Below are the code and all the weights of a small trained network. Each question names an input and a target symbol and asks about switching units off, where a switched-off unit gives its printed mean instead of its output.

import numpy as np


def w(rows, s, z=0):
    codes = np.array(rows[::2]) - 128.0
    scale = np.full(codes.shape[1], s)
    scale[-1] = z or s
    return codes * scale


def f(y):
    return y / 2 * (1 + np.tanh(0.7978845608 * (y + 0.044715 * y**3)))


def softmax(a):
    e = np.exp(a - a.max(-1, keepdims=True))
    return e / e.sum(-1, keepdims=True)


def log_softmax(a):
    a = a - a.max(-1, keepdims=True)
    return a - np.log(np.exp(a).sum(-1, keepdims=True))


def net(x, mask):
    ids = ['αβγεζηθμξπστφψω'.index(c) for c in x.split()]
    T = len(ids)
    res = E[ids] + P[:T]
    q, k, v = (res @ M[0].T for M in (Q, K, V))
    z = softmax(np.where(np.tri(T) > 0, q @ k.T / 3**0.5, -1e9)) @ v
    res = res + np.where(mask[0], z, O[0][:, -1]) @ O[0][:, :-1]
    y = f(res @ A[0][:, :-1].T + A[0][:, -1])
    res = res + np.where(mask[1:9], y, B[0][:, -1]) @ B[0][:, :-1]
    return log_softmax(res[-1] @ U[:, :-1].T + U[:, -1])


Q, K, V, O, A, B = {}, {}, {}, {}, {}, {}
E = w([
[133,80,190,129,188],'α',
[91,150,185,162,179],'β',
[82,130,107,157,119],'γ',
[137,207,131,149,117],'ε',
[84,90,157,147,186],'ζ',
[127,188,151,148,161],'η',
[149,157,205,136,214],'θ',
[163,79,173,126,139],'μ',
[184,114,121,115,104],'ξ',
[120,155,92,144,89],'π',
[102,6,153,119,158],'σ',
[22,181,141,182,93],'τ',
[193,172,185,136,139],'φ',
[162,52,75,179,210],'ψ',
[129,69,100,121,97],'ω',
],0.02)
P = w([
[104,163,6,58,146],'0',
[83,122,112,107,84],'1',
[193,136,57,150,173],'2',
[90,113,144,138,69],'3',
[199,156,52,175,168],'4',
[99,108,153,155,72],'5',
[203,164,61,180,179],'6',
[110,104,151,153,75],'7',
[208,145,71,166,190],'8',
],0.016)
Q[0] = w([
[134,156,96,156,57],'H0',
[19,216,255,25,122],'H0',
[173,144,6,249,236],'H0',
],0.0074)
K[0] = w([
[138,160,92,158,61],'H0',
[130,144,170,218,137],'H0',
[79,182,41,3,177],'H0',
],0.017)
V[0] = w([
[6,117,113,176,253],'H0',
[134,58,39,152,62],'H0',
[108,251,103,147,94],'H0',
],0.011)
O[0] = w([
[60,110,206,240,178,254],'H0',
[167,4,100,231,35,169],'H0',
[177,130,251,122,79,249],'H0',
],0.015,0.0063)
A[0] = w([
[1,99,113,143,245,164],'N0',
[143,51,21,154,137,162],'N1',
[77,104,141,226,72,82],'N2',
[216,66,190,188,193,254],'N3',
[121,184,164,80,143,163],'N4',
[138,168,75,134,168,206],'N5',
[231,183,123,184,164,149],'N6',
[142,94,100,134,166,238],'N7',
],0.0079,0.0054)
B[0] = w([
[226,128,107,127,128,207],'N0',
[51,212,150,108,107,191],'N1',
[127,24,78,35,177,213],'N2',
[90,187,87,140,105,254],'N3',
[108,65,118,192,143,167],'N4',
[162,194,157,2,71,139],'N5',
[99,45,140,47,117,176],'N6',
[146,169,191,135,100,154],'N7',
],0.0095,0.024)
U = w([
[214,158,87,121,135,201],'α',
[134,132,134,162,176,174],'β',
[132,52,140,157,119,134],'γ',
[191,127,193,146,68,179],'ε',
[188,77,116,128,178,139],'ζ',
[51,171,178,150,147,184],'η',
[134,181,154,75,209,65],'θ',
[94,223,117,93,123,163],'μ',
[206,174,84,167,46,107],'ξ',
[240,74,107,200,49,85],'π',
[91,147,80,62,188,74],'σ',
[70,74,200,50,167,2],'τ',
[151,99,167,2,155,120],'φ',
[113,132,80,251,115,115],'ψ',
[79,132,112,162,67,63],'ω',
],0.0081,0.0067)

Each question gives the input, a string of symbols that net reads in full, and the target symbol t.
The units are the heads (3 rows each of Q, K, V and O) and the neurons (one row each of A and B). Each row of codes is followed by its name. A weight is (code - 128) times the scale printed after its matrix; where a second scale follows, it is the last column's (O, A, B and U).
mask holds one flag per unit, heads first, then neurons. A switched-off unit (its flag False) gives its mean, the last column of its rows in O or B, instead of its output. The means were averaged over made-up inputs and are rounded, as every weight is.
A unit's drop is (log p(t) with every unit on - log p(t) with that unit switched off) / (log p(t) with every unit on - log p(t) with every unit switched off).
The circuit of an input: a set's keep is (log p(t) with only the set's units on - log p(t) with every unit switched off) / (log p(t) with every unit on - log p(t) with every unit switched off). Starting from all 9 units, units are removed one at a time, each time the one whose removal leaves the highest keep (on an exact tie, the one counted first), for as long as the keep stays at least 0.8.
circuit, biggest first: the units of the circuit, biggest drop first
k most important neurons: the k neurons with the biggest drops, biggest first
input ε μ ε ε γ, target ε: circuit, biggest first : (H0)
input ζ η ω η η σ γ α ε, target ζ: circuit, biggest first : (H0 N2 N0)
input η ε α π π, target η: circuit, biggest first : (H0 N0)
input β ψ μ γ, target γ: circuit, biggest first : (N2 H0)
input ξ β η, target ξ: circuit, biggest first : (H0 N2)
input η σ γ τ φ η ω σ σ, target η: 2 most important neurons : (N3 N2)
input α α α ξ, target ξ: 2 most important neurons : (N2 N6)
input ω γ π, target ω: circuit, biggest first : (N1 H0 N0)
input η τ η μ, target μ: circuit, biggest first : (H0 N2 N1)
input τ σ ε ζ η π α, target τ: circuit, biggest first : (N2 H0)
input μ σ η ξ γ, target μ: circuit, biggest first : (H0 N1 N5)
input ω α η ε γ, target ω: circuit, biggest first : (N1 H0 N0)
input ψ θ η ε η, target ψ: 2 most important neurons : (N3 N1)
input ψ η ζ, target ψ: circuit, biggest first : (H0)
input ξ β α φ ε β ω, target ξ: 2 most important neurons : (N1 N2)
input η β σ ε, target ε: 3 most important neurons : (N2 N3 N1)
input θ π π γ η φ ξ η η, target θ: 3 most important neurons : (N0 N5 N2)
input γ μ θ α, target α: 2 most important neurons : (N0 N2)
input ζ γ μ ε σ μ σ, target ζ: 4 most important neurons : (N2 N0 N1 N4)
input ω ω η φ φ η η ε η, target ω: 2 most important neurons : (N1 N0)
input γ μ ζ ζ, target ζ: 2 most important neurons : (N0 N2)
